In the rows, 128 means zero.
Facts:
babudri {θ=figrem, α=skasuk, Π=stigrefal,dropos}
bagren {θ=trubok, Π=grapan,maplis}
bidis {α=milom, Π=grapan}
bidrus {θ=telibro, α=zuplal}
bitufum {θ=tisil, α=grosa, Π=grapan,brino}
bodro {θ=klukle, α=liplar, Π=stalu}
bogrok {θ=klukle, α=litus}
boplem {θ=nedrir, α=neske}
brasko {α=flesum, Π=nedrir}
bredris {θ=telibro, Π=neske}
briflok {θ=nedrir, α=broligu, Π=bidis}
brifur {θ=pliklek, α=drodrar}
brino {θ=bidis, Π=migon,fiplo,stigrefal,kalin,kilaplo}
britruk {θ=datos, Π=dozal}
broligu {θ=skares, α=stustu, Π=stalu,drini}
bromesan {θ=rudabi, α=brasko, Π=todrotro}
bustul {α=sebrok, Π=drini,miflus,vovelen}
daplo {θ=maplis, α=plifer, Π=grapan,lodoklim,puren}
datos {θ=brasko}
dipem {θ=kita, Π=grubriku}
dorak {θ=klovel, α=bidis, Π=migon,stalu,kobam}
dozal {θ=trasan, α=stivetis, Π=puren}
dradri {θ=skares, Π=roklodru}
drasak {θ=tadro, α=fustis, Π=klatram,kufel}
drastezu {θ=nepli, α=skodum, Π=fazel,drasak}
dregril {θ=litus, α=ninos, Π=grapan}
drini {θ=figrem}
drivok {θ=datos, α=giskeplel, Π=kligrul,kobam}
drodrar {θ=babudri, Π=grapan,redrotes}
drogra {θ=litus, α=tadir, Π=redrotes,steklis}
dronan {θ=maplis, α=drini}
dropos {θ=babudri, Π=kobam}
dutal {θ=litus}
fafledril {θ=fustis}
fazel {θ=nepli, α=niflel}
feskitrek {θ=telibro, Π=puren}
festus {θ=lodoklim, α=tenur, Π=fustis}
fiplo {θ=klukle, Π=plisin}
flastan {θ=telibro, α=kalin, Π=kobam}
flesum {θ=brasko, α=stabrin, Π=fiplo}
flibras {θ=telibro, α=kilaplo, Π=tenur}
flutas {θ=brasko}
fudrim {θ=klobona, Π=migon}
fustis {θ=bustul, α=zode, Π=giskeplel,dropos}
gadra {θ=figrem, α=lasuki, Π=peflu}
giskeplel {θ=kita}
golo {θ=telibro, α=triflun, Π=grosa}
grapan {θ=klobona}
gridas {θ=lodoklim, Π=drodrar,kobam}
grosa {θ=tisil, α=ladosker}
grubriku {θ=keska, α=plabram, Π=kobam}
gruston {θ=trubok, α=liplun, Π=kufel}
guklofu {θ=klovel, α=skadir}
kalin {θ=klukle}
kavi {θ=pluskiton, Π=roto,grapan,stabrin,volikon,kobam}
keska {Π=dronan}
kilaplo {θ=litus, α=briflok, Π=grapan}
kisin {θ=nedrir, Π=grapan}
kita {Π=stustu,drini}
kivul {θ=trasan, α=grubriku}
kladim {θ=litus, α=truzes, Π=dropos}
klatram {θ=skares, Π=kobam}
klatre {θ=lodoklim, Π=broligu,dropos}
kledram {θ=klovel, α=volikon, Π=bagren,roklodru}
kledum {θ=tadro, α=rudabi, Π=dozal,kobam}
klidastuk {θ=tadro, Π=migon}
kligrul {θ=skares, Π=truzes,maplis,skekabrer,dropos}
klobona {θ=nedrir, α=pagor}
klukle {θ=kita, Π=kisin,kalin}
kobam {θ=tisil, Π=grapan}
kufel {θ=klukle, Π=dropos}
ladosker {θ=skares, Π=pitros,kilaplo}
lanas {θ=tadro, α=kladim, Π=kilaplo}
lasuki {θ=pluskiton}
ledugis {θ=klovel, α=grapan, Π=roto}
lelo {θ=skares, Π=maplis,klatre}
levoske {θ=litus, α=klovel, Π=pluskiton,todrotro}
lidrufle {θ=lodoklim, α=trasan, Π=roto}
liplar {θ=skares, α=puren, Π=suflir}
liplun {θ=kita, α=kligrul}
litus {θ=trubok, α=dronan}
lodoklim {θ=klovel}
lusas {θ=tisil, α=sifu, Π=kobam}
maplis {θ=rudabi, Π=kisin,drini}
miflus {θ=tadro, Π=babudri,kobam}
migon {θ=kita, Π=grapan}
milom {θ=tisil, Π=grapan,truzes,todrotro}
mima {θ=litus, α=pavitus, Π=giskeplel,dronan}
naker {θ=nepli, α=peflu, Π=bredris,kobam,fustis}
naplodro {θ=babudri, Π=bromesan,drini,plabram}
nazol {θ=bidis, α=trubok, Π=grapan}
nazu {θ=tadro, Π=klatram,puren,kligrul}
nedrir {α=vafir}
nefir {θ=tisil}
nekul {θ=datos, Π=dorak}
nepli {θ=pliklek, Π=drivok,tasku}
neske {θ=kita, Π=giskeplel}
niflel {θ=datos, α=kita, Π=milom}
ninos {θ=lodoklim, Π=stedrul,flastan}
nisi {θ=nedrir, α=ravek, Π=zoges}
pagor {θ=klovel, Π=flibras}
pavitus {θ=klobona, α=tisil}
peflu {θ=bustul}
peplo {θ=bidis, α=skares, Π=skiflako}
pitros {θ=babudri, α=rustem, Π=grapan}
plabram {θ=datos, Π=stustu}
plemetum {θ=bidis, α=vovelen}
plidu {θ=trubok, α=miflus}
plifer {θ=skodum, Π=nekul}
plisin {θ=trasan, α=skomivas}
plisopak {θ=nedrir, α=lidrufle, Π=drini,kobam}
pluskiton {θ=keska, α=sedremum, Π=grapan,kilaplo}
pluvuner {θ=datos, α=bidrus, Π=dropos,flastan}
puren {θ=klovel}
ravek {θ=nepli, Π=peflu}
redrotes {θ=datos}
reflol {θ=babudri}
rodri {θ=rudabi, α=dregril, Π=fiplo}
roklodru {θ=pluskiton}
roto {θ=babudri, Π=plisin}
rudabi {α=roto, Π=grapan,drodrar}
rustem {θ=babudri, α=britruk, Π=giskeplel,klatre}
sasen {θ=klovel, α=nedrir, Π=dronan}
sazos {θ=klovel, Π=drastezu,levoske}
sebrok {θ=skares, α=traplesos, Π=grapan,festus}
sedremum {θ=litus, Π=migon,dropos,dorak,neske,kladim}
sester {θ=suflir, α=brino, Π=grapan}
sifu {θ=klovel, Π=golo}
skadir {θ=nedrir, Π=pagor}
skares {θ=pliklek}
skasuk {θ=klovel, Π=grapan,dropos,zuplal}
skekabrer {θ=rudabi, α=tiskin, Π=stalu}
skekler {θ=nepli}
skiflako {θ=trasan, α=dutal, Π=kobam}
skodum {θ=rudabi, α=mima}
skomivas {θ=datos, Π=babudri,redrotes}
sozom {θ=litus, α=kufel, Π=bredris,kisin}
stabrin {θ=datos, Π=kisin}
stalu {θ=tisil, α=lusas, Π=grapan,dropos}
stazo {θ=klovel, α=zonu, Π=boplem}
stedrul {θ=tisil, α=klidastuk, Π=drini,plabram}
steklis {θ=fustis, α=rodri, Π=brasko}
stidi {θ=trubok, Π=fiplo}
stigrefal {θ=datos, α=tasku, Π=migon,suflir,dorak}
stivetis {θ=klobona, Π=drivok,stustu,nepli,niflel}
stustu {θ=telibro, Π=gruston,teston}
suflir {α=naker}
tadir {θ=tisil, α=sozom}
tadro {θ=suflir, Π=grapan,stabrin,tasku,kufel}
takler {θ=suflir, Π=grapan,kilaplo}
tanos {θ=datos, α=lodoklim}
tasku {θ=suflir, Π=kisin,maplis,klatram}
telibro {θ=trubok, Π=daplo,maplis}
tenur {θ=kita, α=stalu, Π=lodoklim}
teston {θ=bidis, α=lanas}
tisil {θ=bustul, α=bogrok, Π=ninos,peflu,redrotes}
tiskin {θ=trasan, Π=brino}
todrotro {θ=nedrir, Π=grapan,migon,dropos}
topo {θ=skares}
traplesos {θ=nedrir, α=gridas}
trasan {θ=brasko, α=klobona, Π=stabrin}
triflun {θ=figrem, α=datos}
trisas {θ=maplis}
trolus {θ=keska, Π=drini}
trubok {Π=suflir,tasku,kledum}
truzes {θ=fustis, α=gruston, Π=grapan}
tunal {θ=nedrir, α=nazu, Π=kisin,ninos,boplem}
vafir {θ=brasko, Π=babudri,vovelen}
vefam {θ=lodoklim}
volikon {θ=bidis, α=bodro, Π=bredris}
vovelen {θ=kita, Π=pliklek,miflus,teston}
vupli {θ=tadro}
zode {θ=telibro, Π=klatram,dorak,drasak}
zoges {θ=tisil}
zonu {θ=babudri, α=guklofu, Π=migon,skekabrer,nefir}
zuplal {θ=trubok, α=trolus, Π=grapan}

Known rows:
[152  89 104 125 108 154 136 110  86 138 146 111 113 118 102 132 136 132
 115 149 128 144 140 112 125 162 111 134 137 124 128 111 121 121] -> dozal
[ 80 125 150 112 161  64 134 117 127  76 143 116 139  93 119 141 131  88
 118 149 112 125 102 130  95 133 179 129 100  97 151 171 126 113] -> klovel
[105 137 122 131 133  78 118 139 139  73 123 148 117 109 123 171 117  91
 105 149 132 144  87 129  85 109 139 125  98 138 158 178 116 126] -> suflir
[141  96 110 130 117  81 135 119 116 133 127 163 173 110 147 160 123 167
 102  98 133 127 109 155  80  84  97 119 101 167 135 161 146 110] -> tadro
[132  98 167 104 151 149 109  95 125 176  89 200 130 128 118  73 113 141
 192 165 165 110 119 147 121 125  74 135 118 175 122 157 150 136] -> kufel
[124 150 124 144 155 101 116 124 160  91 119 153  93 117 104 138 125 113
 105 148 135 154 141 132 112 120  93 159 117 131 161 148 107 152] -> vupli
[202  98  81 135  93 146 105 140  60 145 145  66 149 108 120  89 145 153
 113 139 127 144  98  98 103 150  73 169 139 119 122 150  98  96] -> stabrin
[118 159 123 144 149 112 118 128 158  90 123 140 100 120 104 129 126 110
 113 152 136 144 134 135 111 124 114 154 116 123 155 147 109 155] -> pavitus
[142 116 119 123 148 139 120 124 134 131 118 148 123 135 130 133 129 140
 116 125 136 136 136 128 134 124 116 141 127 144 131 112 134 132] -> nisi
[119 181 154 138 140 128 153 183 121  79 141 126  97 154  92 126 127 119
 137 150 130 132 138 129 117 127 144 117 135 122 142 165  79 149] -> bidrus
[174 137 127 111 146 149 150 199  79 116 144 124 140 163 130 104 143 171
 139 120 117 124 126 114 120 109 129 127 143 144 118 133  93 120] -> sozom
[112 134 125 151 108 139 140 107 128 101 153 105  83 110  66 142 129  89
 108 175 136 158 141 119 114 174 122 131 125  97 153 145 108 144] -> plisin
[107 121 130 106 120 102 105 125 128 122  93 114 151 127 128 168  76 130
 127 103 134 146 128 107 122  99 161 105 143 132 109 126 159  44] -> bustul
[ 88 164 125 156 143 122 122 151 157 108 122 118 115 120  89 115 100  94
 117 157 116 163 127  91 111 129 138 141 138 119 140 132 131 131] -> peflu
[111 155 124 145 148 114 118 129 156  93 121 137 101 121 102 130 128 111
 110 153 129 142 133 130 115 129 119 152 118 121 155 147 112 151] -> traplesos
[138 111 118 118 149 144 122 120 130 133 123 151 126 132 131 136 134 140
 113 127 129 135 142 127 130 128 115 142 129 143 127 111 133 129] -> skadir
[103 149 160 164  96 110 120 112 173 230  68 134 196 140 128  79  66 110
 170 105 156 112 123 107 146  95 102 107 171 150  97 150 161 121] -> stalu
[170 128 130 110 139 154 151 192  84 123 127 138 130 169 143 127 137 132
 140 121 126 114 118 114 140 116 140 109 150 148 123 124  87 141] -> zode
[126  81 117 111  95 121 131 108  85 125 137 117 134 112 110 174 127 119
 116 142 133 140 110 122 101 144 137 109 118 130 121 149 136  86] -> brasko

Rows:
No name comes twice in this set of rows, the named rows included.
[145  98 112 134 143 157 125 134 142 160 123 149 142 157 157 172 138  95
  96 125 135 125 117 111 162 143 146 114 134 138 126 113 112 159] -> brino
[109 104  92 143 137 197 115 107 124 121 139 136 118 173  96 144 141 145
 122 133 115  95 139 159 134 142 173 129 100 130  98  73 162 148] -> roto
[139 118 135 111 143 168 166 153 111 128 140 150 119 167 115 152 140 141
 123 129 122 137 155 121 141 137 153 106 142 142 121 107 113 134] -> stidi
[116 159 143 127 144 132  79 122 171 152  70  91 143 149 107 131  59 136
 122  86 142 156 184  81 160 108 140 132 183 112 102  98 151  43] -> stedrul
[121 113 165 123 148 101 156  87 139 182 137 133 176 113 142  79 138 142
 147 110 126  82 141 149 137 128 123 127 126 124 124 145 146 144] -> skasuk
[118 110 117 134 142 151 127 138 135 157 112 131 144 139 114 119 105 129
 120 136 116 154 138  89 136 124 139 128 155 145 111  93 157 109] -> steklis
[128  90 147  95 197 123 146 101 118 141 152 122 154 113 138 109 153 129
 115 126  99 111 155 117 153 155 165 147 134 103 130 102 140 130] -> lidrufle
[127 118 104 137 139 163 105 119 123 125 123 130 127 155 119 124 137 140
 132 129 123 102 124 142 132 133 146 137 113 129 111 103 145 136] -> gadra
[133 123 116 153 115 120 151 119 132 157 146 128 163 129 133 124 132 167
 109 100 120 119 137 147 118 115 116 127 121 136 124 122 143 142] -> daplo
[174 105 125  96 148  92 108 123 120 155  85 126 144 129 218 126 132  41
 127 108 123  70  86 114 201 133 158 119 166 108 137  96  96 165] -> dorak
[129 137 162  92 113 172  92 135 157 152 127 135 125 107 197  92 154 160
 192 129 142 147  99 124 144 133  96 132 110 136 104 148 153 116] -> kligrul
[110 155 143 138  81 153 140 128 180 160 166 115 147 114 195 131 163 174
 142  88 122 151 122 146 142 126 110 111 104 122 112 129 157 144] -> sebrok
[102 196 128 214  88  65 165 108 185 142 151 126 157 117 116 122 129 143
  93  84 134 113 145 177  99  96  90 133 105 119 155 170 122 185] -> grapan

Now the same things, written a new way:
Known rows:
[129 163 150  97  95 171 111 141 148 122 145 169 122 143 157 111 121 125
 108 122 160  72 169 146 169 131] -> tadir
[111 126  82  91 119 152 164 129  99 104 145  92  81 129 120 113 108 121
 101 139  99 118 104  91 120  86] -> brasko
[112 116 122  58  97 130 117  96 110 119 139 132 150  78 154 120 117 105
  90 112 107  78 154 139 165 130] -> nedrir
[108 134 131 137 130 110 112 134 131 124 141 124 154 126 158 127 151 123
 131 149 122 138 111 119 118 133] -> briflok
[114 151 107 158 121 152 112 147 127 123 149 153 137 146 155 117 127 139
 133 145 135 112 116 101 133 103] -> steklis
[108 121 118  56  98 123 116  90 103 120 141 122 156  79 155 117 120 102
  92 124 111  82 145 142 171 136] -> klobona
[169  62 120 152 190 191 189 141 106  95 145 102  74 148 161 135 185 117
 138 163 142 144  90 165 174 115] -> nekul
[121 124 133 116 142 137 140 149 117 112 140 105  72 139 131 119 161 133
 129 130 141 144 113  93  98  93] -> skomivas
[129 137 109 136 158 129 100 136 120 138 146 141 126 135 124 144 113 122
 150 113 126 109  96 160 118 110] -> ravek
[124 147 153  88 104 161 114 146 144 133 138 172 127 133 145 121 122 116
 104 114 148  74 166 155 160 113] -> peflu
[125 117 122 109 134 153 147 156 121 113 140  97  73 136 145 124 145 117
 132 146 128 143 104  96  89  82] -> britruk
[115 127 159  73 107 124 111 147 138 147 141 157 132 109 151 137 133 111
 109  96 123  75 163 152 144 105] -> dronan
[105 120 108 164 128 124 112 143 104 135 144 155 122 116 154 130 139 187
 144 100 125 139 179 130  85  99] -> rustem
[116 135 176  72 112 114  98 148 119 147 145 161 129  92 173 110 132 136
  98  77 135  83 167 136 117 116] -> giskeplel
[140 123 155  78 118 127 102 139 130 152 142 156 118 123 117 141 109 104
 116  76 131  74 132 183 141 121] -> fazel
[166 139 106 146 111  99  91 144 158 118  79  92 146 143  99 175  97 125
 100 167 100 174 125  90  88 163] -> kavi
[207  91  72  80 141 171  84 164 141 105  48  73 166 138 116 193  94 121
 134 148 181 179 179  68 127 167] -> grubriku
[118 134 126 160 136 139 119 154 164 172 147 112 163 113  95 129 120 152
 145 140 106 128 105  82 127  74] -> lidrufle
[127 159 182 174 107  90 116  56 105  97 148 157  66 148  76  74 151 195
 108 124 190 177 154 119 153 175] -> stalu

Rows:
No name comes twice in this set of rows, the named rows included.
[194 100  80  85 143 166  85 167 136 109  60  73 168 140 168 187 107 118
 130 156 168 170 153  76 109 169] -> kledum
[111 171  74 143 102 179 124 127 101 114 156 161 127 146 140 101  93 147
  97 150 136  84 134  89 176 126] -> tisil
[124 132  75 133 158 148 126 134  93 140 139 101 143 133 139 134  77 123
 130 115  88 123  77 159 110 117] -> nepli
[103 127  88 136 109 150 172 117  91 133 118  99 165 132 184 104  86 112
 111 156  85 145  87 144 106 138] -> klukle
[141 103 110 145 184 143 107 136 115 135 146 139 124 136 122 146 121 117
 154 106 123 108  85 182 138 128] -> liplar
[211 103  79  89 148 115  83 161 114 108  47  71 166 146 107 197  98 104
 160 143 187 175 181  72 129 173] -> flastan
[151  67 151 168 206  94 180 140  94 105 157 164 105 140 157 115 177 171
 143 117 182 147 147 123 183 172] -> sedremum
[124 131 117 166 166  95 156 147 102 117 145 156 136 135 116 139 157 120
 156 155 145 116 125 101 145 115] -> levoske
[127 128 116 119 143 149 134 160 119 122 137 112  99 136 165 146 124 119
 113 142 107 132 103 103  90  78] -> dozal
[131 129  86  61 124 120  96 103  97 141 149 135 110 114  85 145  83 106
 115  69 108  73 100 181 156 127] -> skares
[127 134 112 164 175  97 157 164 100 141 138 156 150 139 182 146 105 116
 138 145 110 125 120  94 100 102] -> bredris

The same things again, as new rows of numbers:
Known rows:
[138 155 103  88 125 140 150 156 125 131 138 145 106 104  96 133 134  86
 135 115 103 129 121 105 143 102 144 140 127  70 115 145 161 162 150 105] -> suflir
[101 133 148 114 131 112  70 130  84 138 140 102 114 147 132 132 120 107
 150 141 158 150 131 139  46 119 118 143 119 146 109 104 117 161 123 106] -> rudabi
[ 86 126 157 121 117 128 143 122 123 146 137  85 119 116 151 109  82 141
 120 145 171 136 118 168 137 127 121 104  93 159  92 108 117 144 124 162] -> sozom
[134 171 119 158 126 105 158 134 117  86 146 117 108 131 107  97 104 143
 142 106 129 113 138 140 163 145 114 102 121 115 108 105 154 123 125 122] -> dozal
[104 191 117 137 122 120 153 140 106  88 140 111  97 110  96 137 115 111
 147 144 146 126 142 114  97 126 115 132 103 100 102 119 176 141 134 101] -> maplis
[110 133 133 132 118 102  94 104 111 107 134  98 134 156 125 131 134 113
 164 127 160 141 110 140  98 111 140 116 134 129 105 114  82 148 111 128] -> nazol
[129  90 125 137 133 146  83 113 134 153 118 137 138 114 143 104 142 135
  73 101 138 126 158 138  90 120 127 122 118 169 117 107 123  76 137 125] -> gadra
[121 132 120 150 116 135 126 136 127 122 129 138 147 133 100 141 148 147
 127 143 116 138 121 121  80 116 139 134 141 126 132 169 127 137 141 121] -> bromesan
[135 125 131  69 109 109 130 131 144 165 138 111  93 123 128  75 129 103
 112  61 121 123 110 112 201  92 167 125 121  85  84 118 127 143 121 136] -> roto
[106 129 168 143 114 123 119 118 106 114 149  85 143 156 151 148 100 143
 154 148 160 119 126 135  67 135 150 136 114 161 130 151  76 151 115 142] -> skasuk
[127 132 159  94 111 130 158 120 134 157 136  81 116 112 137  93 110 118
 118 125 170 133 119 131 155 101 144 117 105 117 108 114 131 148 105 151] -> volikon
[140 162 139 112 101 117 155 136 108 123 134 103  97 119  94  78 135 124
 128 111 142 121 112 132 146  94 127 100 142  94 103  97 125 151 118 142] -> stabrin
[103 121 151 129 127 151 108 117 117 123 140 113 105 130 144 114  98 130
 107 118 133  92 155 142 116 117 106 126 115 147 128 106 114  96 127 132] -> stazo
[154 146 124 165 107 104 152 131 102 108 124 132 128 130 101 112 147 155
 144 121 119 121 110 133  88 138 132 105 154 125 126 128 129 136 139 117] -> niflel
[130 163 100 145 110 180 179 133 157 120  91 134 133  85  52 135 188 130
  91 113 118  98 155  91 108  84 159 122 134  64 116 165 166 123 151  98] -> drini
[110 123 133 127 127  86  78 113 116 111 150  94 136 163 140 123 120 116
 171 118 148 147 120 138  99 125 134 117 147 148 109 120  89 150 121 135] -> takler
[128 141 130 102 157 149 103 147 113  92 109 156  86 127 141 144  81 107
 126 132 106  80 161 138 136 152 104 171 121 131 160 132 130 127 127 103] -> klovel
[150 120 104 128 147 136 110 116 141 127 123 151 138 132 144 122 125 111
 113 103 119 125 144 134 156 134 114 127 139 138 158 119 129 100 124 112] -> liplun
[151 115 113 134 142 123 110 127 143 118 119 155 124 121 142 120 126 121
 112 105 125 118 136 120 170 143 118 127 146 131 156 114 131  94 118 116] -> plemetum

Rows:
No name comes twice in this set of rows, the named rows included.
[ 65 180 128 148 150  93 111 130  89  83 116 108 105 143 142 143  71 133
 164 172 163 137 124 166  95 163  85 117  99 150  84  87 169 141 161 108] -> telibro
[114 128 138 147 128 112 101 116 126  91 138 128 142 152 141 151 102 144
 157 136 120 119 131 142 102 161 135 146 128 156 155 160  90 126 131 115] -> sazos
[132 145 102 159 152 112 101 113 140  84 145 155 131 145 139 130  82 115
 137  90 140 136 133 154 172 153  80 111 131 161 153  97 139  72 122 103] -> skadir
[137 117  95 100 144 191 121 128 138 133  88 146 108  88 102 122 193 108
  61 119 128 102 171  94 110  50 128 124 162  86 132  96 135 104 122 127] -> peflu
[ 97 151 142 185 114  95 142 118 122  88 180 101 141 149 137 124  67 158
 163 116 136 141 125 156 125 178 109 107  86 164 110 133 135 108 118 143] -> nazu
[129 151  98 152 152 104 106 115 130  62 115 136 109 152 135 133  93 127
 138  99 132  86 158 142 164 158 100 130 140 143 163 119 130  87 120  97] -> pagor
[109 203 105 136 127 120 168 126 133  25 122 105  91 135  78 133 110 113
 148 106 136  86 143 123 175 107 121 109 121  80 128 131 143 123 131  86] -> puren
[119 142 153 136 118 154 176 124 150 114 106 115 143 109 122 145 115 155
 126 164 157  99 135 127 103 127 160 150 100 132 147 174 111 144 100 126] -> klatre
[143 130  97 115 154 103  87 128 129 144 114 159 121 133 147 118 128 113
 119  94 132 126 153 108 145 155 121 160 106 139 139 115 166 115 131  84] -> figrem
[130 105 137 183 103 130 108 123 124 153 142 139 175 145 126 142 123 190
 104 112 104 132 145 135  54 159 143 132  89 176 112 164 149  95 138 129] -> naplodro
[113 130 154 132 105 147 156 128 113 142 150  99 131 130 143 133 117 153
 101 119 108 150 127 116 117 135 134 106  87 116  98 123 134 137  87 178] -> lusas
[ 95 204 100 124 158 126 112 142  99  14 109 116  67 140  96 139  79  94
 175 118 141  62 166 134 135 123 112 151 118  88 148 107 154 129 135  61] -> lodoklim
[121 125 120 134 115 126  93 102 126 146 123  94 139 142 108  99 160 128
 124 104 165 121 149 105  66  97 166 124 114 132  92 131 112 133 120 117] -> drodrar
[199 135  98 121 155  92 130 161  78 140  93 196 104 129 132  88 148 134
 130 121 114 129 119 128 134 163  83 147 156 137 168  81 153 128 139  95] -> datos
[155  92 152 144 109 150 111 123  93 176 122 149 148 122 133  93 169 159
  97 142 125 133 126 139  47 127 123 133 154 168 131 125  93 119 141 150] -> skomivas

